Below are the code and all the weights of a small trained network. Each question names an input and a class and asks about switching units off, where a switched-off unit gives its printed mean instead of its output.

import numpy as np


def w(rows, s, z=0):
    codes = np.array(rows[::2]) - 128.0
    scale = np.full(codes.shape[1], s)
    scale[-1] = z or s
    return codes * scale


def norm(h):
    return h / np.sqrt((h * h).mean(-1, keepdims=True) + 1e-5)


def f(y):
    return np.maximum(y, 0)


def log_softmax(a):
    a = a - a.max(-1, keepdims=True)
    return a - np.log(np.exp(a).sum(-1, keepdims=True))


def net(x, mask):
    res = np.array(x, float).reshape(1, 6) / 4 @ E
    u = 0
    for l in range(4):
        y = f(norm(res) @ A[l][:, :-1].T + A[l][:, -1])
        res = res + np.where(mask[u : u + 10], y, B[l][:, -1]) @ B[l][:, :-1]
        u += 10
    return log_softmax(norm(res)[-1] @ U[:, :-1].T + U[:, -1])


A, B = {}, {}
E = w([
[92,205,175,244,121,143,156,131,91],'x0',
[100,152,207,91,71,166,25,142,138],'x1',
[124,166,164,102,196,171,164,162,186],'x2',
[125,135,118,135,126,126,122,126,142],'x3',
[38,86,176,127,165,31,122,133,149],'x4',
[123,127,118,134,127,128,124,142,131],'x5',
],0.011)
A[0] = w([
[136,177,198,79,155,208,214,177,255,3],'L0N0',
[126,175,182,90,68,149,55,171,121,64],'L0N1',
[159,162,81,97,86,235,108,129,97,38],'L0N2',
[139,171,199,196,77,136,140,118,107,56],'L0N3',
[140,140,122,127,148,134,110,156,106,72],'L0N4',
[201,114,93,57,133,140,102,133,148,59],'L0N5',
[159,149,82,125,89,235,163,154,82,16],'L0N6',
[152,131,79,143,135,92,193,147,106,16],'L0N7',
[142,170,198,75,94,149,40,145,124,47],'L0N8',
[142,90,72,157,2,89,69,81,32,1],'L0N9',
],0.0089,0.0087)
B[0] = w([
[149,154,64,129,244,69,25,105,29,247],'L0N0',
[107,68,130,175,127,186,110,103,149,232],'L0N1',
[184,164,190,128,104,80,121,122,190,220],'L0N2',
[77,156,88,41,107,165,133,147,138,213],'L0N3',
[157,110,140,144,102,106,122,101,128,128],'L0N4',
[107,157,125,77,89,142,150,133,125,210],'L0N5',
[188,156,169,149,118,72,135,142,164,198],'L0N6',
[128,98,120,145,140,151,155,136,148,167],'L0N7',
[111,71,145,167,130,184,107,90,162,228],'L0N8',
[154,156,75,128,228,85,39,132,69,255],'L0N9',
],0.011,0.0043)
A[1] = w([
[93,160,129,145,124,165,151,149,117,59],'L1N0',
[138,114,129,130,145,122,113,133,67,44],'L1N1',
[59,89,175,130,127,66,127,154,155,54],'L1N2',
[178,116,60,148,156,107,249,132,112,87],'L1N3',
[184,133,126,137,100,154,143,131,123,38],'L1N4',
[149,96,118,43,92,139,108,117,166,72],'L1N5',
[99,159,141,194,92,118,137,119,57,130],'L1N6',
[135,211,147,170,106,170,143,136,109,113],'L1N7',
[171,140,128,144,112,134,136,119,139,3],'L1N8',
[151,112,109,68,110,112,113,123,115,52],'L1N9',
],0.012,0.0051)
B[1] = w([
[117,72,115,79,150,118,161,123,102,150],'L1N0',
[123,123,117,140,172,125,127,104,103,154],'L1N1',
[254,216,159,123,65,87,165,104,174,185],'L1N2',
[84,60,198,226,105,212,36,74,169,254],'L1N3',
[153,147,157,167,124,37,152,145,178,150],'L1N4',
[87,125,57,118,115,151,222,173,96,188],'L1N5',
[124,87,35,5,147,120,131,140,129,198],'L1N6',
[112,94,43,36,123,122,210,181,159,195],'L1N7',
[162,128,154,133,106,86,118,118,144,139],'L1N8',
[85,139,102,98,138,143,174,179,101,166],'L1N9',
],0.0086,0.0082)
A[2] = w([
[102,54,173,210,127,195,137,86,119,2],'L2N0',
[157,175,122,163,217,83,62,161,20,129],'L2N1',
[133,155,211,124,109,14,160,102,141,24],'L2N2',
[83,94,168,183,68,200,95,112,133,20],'L2N3',
[125,141,123,68,86,156,107,160,116,167],'L2N4',
[2,135,75,83,92,148,235,197,106,16],'L2N5',
[101,107,218,146,61,188,72,157,140,12],'L2N6',
[194,176,123,148,106,168,176,103,126,9],'L2N7',
[234,192,160,127,56,69,147,102,192,15],'L2N8',
[86,188,164,168,177,154,147,180,108,44],'L2N9',
],0.0086,0.0033)
B[2] = w([
[93,100,206,134,76,212,87,108,190,212],'L2N0',
[64,197,79,102,169,101,42,126,62,253],'L2N1',
[239,200,174,164,50,87,135,209,88,177],'L2N2',
[75,90,153,197,154,136,136,91,152,198],'L2N3',
[115,115,120,200,161,96,191,78,165,196],'L2N4',
[110,115,98,12,70,156,226,76,124,211],'L2N5',
[113,45,143,216,166,160,115,91,159,181],'L2N6',
[154,143,178,136,134,51,110,165,114,151],'L2N7',
[172,153,254,195,64,34,183,206,95,201],'L2N8',
[136,146,53,108,169,148,125,133,39,151],'L2N9',
],0.0077,0.0064)
A[3] = w([
[152,88,79,111,140,45,115,59,89,143],'L3N0',
[234,173,101,149,95,210,145,155,146,97],'L3N1',
[81,110,174,142,76,211,64,135,139,45],'L3N2',
[163,137,120,83,97,119,166,195,116,110],'L3N3',
[88,137,183,97,139,34,131,127,111,86],'L3N4',
[61,211,152,113,108,180,181,121,110,102],'L3N5',
[226,166,246,142,55,90,158,188,91,4],'L3N6',
[74,92,165,206,106,211,72,115,170,10],'L3N7',
[128,151,138,103,253,143,144,174,123,72],'L3N8',
[73,76,80,45,85,143,227,110,145,38],'L3N9',
],0.0076,0.0047)
B[3] = w([
[93,238,216,131,175,232,108,151,120,223],'L3N0',
[191,151,242,213,76,20,143,136,73,174],'L3N1',
[97,78,155,214,163,143,180,1,197,205],'L3N2',
[135,106,126,164,74,147,159,107,173,187],'L3N3',
[171,196,174,185,154,116,124,144,111,174],'L3N4',
[123,77,95,19,87,167,120,150,113,160],'L3N5',
[216,152,162,222,88,88,202,246,186,226],'L3N6',
[82,36,159,187,127,140,163,87,166,254],'L3N7',
[122,150,113,96,108,121,4,145,44,191],'L3N8',
[92,210,121,74,27,186,212,206,97,237],'L3N9',
],0.0062,0.0053)
U = w([
[83,20,162,224,131,203,88,64,184,124],'0',
[128,196,76,105,241,97,2,135,28,250],'1',
[218,176,193,178,58,59,158,205,152,103],'2',
[72,127,77,19,66,181,218,163,122,26],'3',
],0.012,0.0022)

Each question gives the input, the list of numbers given to net, and the class t.
The units are the neurons (one row each of A and B). Each row of codes is followed by its name. A weight is (code - 128) times the scale printed after its matrix; where a second scale follows, it is the last column's (A, B and U).
mask holds one flag per neuron, layer by layer. A switched-off neuron (its flag False) gives its mean, the last column of its row in B, instead of its output. The means were averaged over made-up inputs and are rounded, as every weight is.
A unit's drop is (log p(t) with every unit on - log p(t) with that unit switched off) / (log p(t) with every unit on - log p(t) with every unit switched off).
The circuit of an input: a set's keep is (log p(t) with only the set's units on - log p(t) with every unit switched off) / (log p(t) with every unit on - log p(t) with every unit switched off). Starting from the 12 units with the biggest drops (on a tie, the unit counted first), units are removed one at a time, each time the one whose removal leaves the highest keep (on an exact tie, the one counted first), for as long as the keep stays at least 0.8.
units of the circuit, in order: the units of the circuit, biggest drop first
unit that matters most: the unit with the biggest drop
top k neurons: the k neurons with the biggest drops, biggest first
k most important neurons of layer l: the k neurons of layer l with the biggest drops, biggest first
input [-6,-8,7,0,-6,-3], class 0: top 2 neurons	(L1N3 L0N9)
input [-7,-7,5,-1,-1,-5], class 0: top neuron	(L1N3)
input [5,-7,8,2,-6,-1], class 1: top 3 neurons	(L0N0 L0N1 L0N8)
input [-7,2,-5,4,7,-1], class 2: units of the circuit, in order	(L1N2 L0N0)
input [7,-7,6,-8,-3,6], class 0: 2 most important neurons of layer 1	(L1N3 L1N5)
input [-7,-7,-2,-8,-8,8], class 2: 2 most important neurons of layer 1	(L1N4 L1N8)
input [7,-6,1,1,6,-8], class 3: top 2 neurons	(L1N6 L0N2)
input [8,5,-7,7,-2,-8], class 3: 2 most important neurons of layer 0	(L0N3 L0N0)
input [8,0,7,2,-2,8], class 3: 2 most important neurons of layer 0	(L0N9 L0N3)
input [-1,-1,5,6,-5,6], class 1: top 2 neurons	(L0N0 L2N1)
input [5,4,-3,0,-4,4], class 3: top 3 neurons	(L1N7 L0N3 L1N3)
input [2,-8,7,-8,-8,-7], class 0: top 4 neurons	(L1N3 L1N2 L0N9 L2N0)
input [-2,6,0,-7,-7,7], class 2: top 3 neurons	(L0N2 L1N3 L0N6)
input [-7,-7,4,-8,4,-8], class 0: top 3 neurons	(L1N3 L0N3 L1N7)
input [6,0,0,-2,5,1], class 3: unit that matters most	L1N6
input [8,7,0,-1,3,-5], class 3: top 3 neurons	(L1N3 L0N3 L1N7)
input [6,-5,4,-7,0,-7], class 3: 3 most important neurons of layer 1	(L1N7 L1N6 L1N0)
input [-7,8,0,-5,-7,5], class 0: 2 most important neurons of layer 0	(L0N8 L0N1)
input [-6,2,-6,3,-6,0], class 1: 2 most important neurons of layer 0	(L0N9 L0N3)
input [8,-6,6,-6,5,-4], class 3: unit that matters most	L0N9
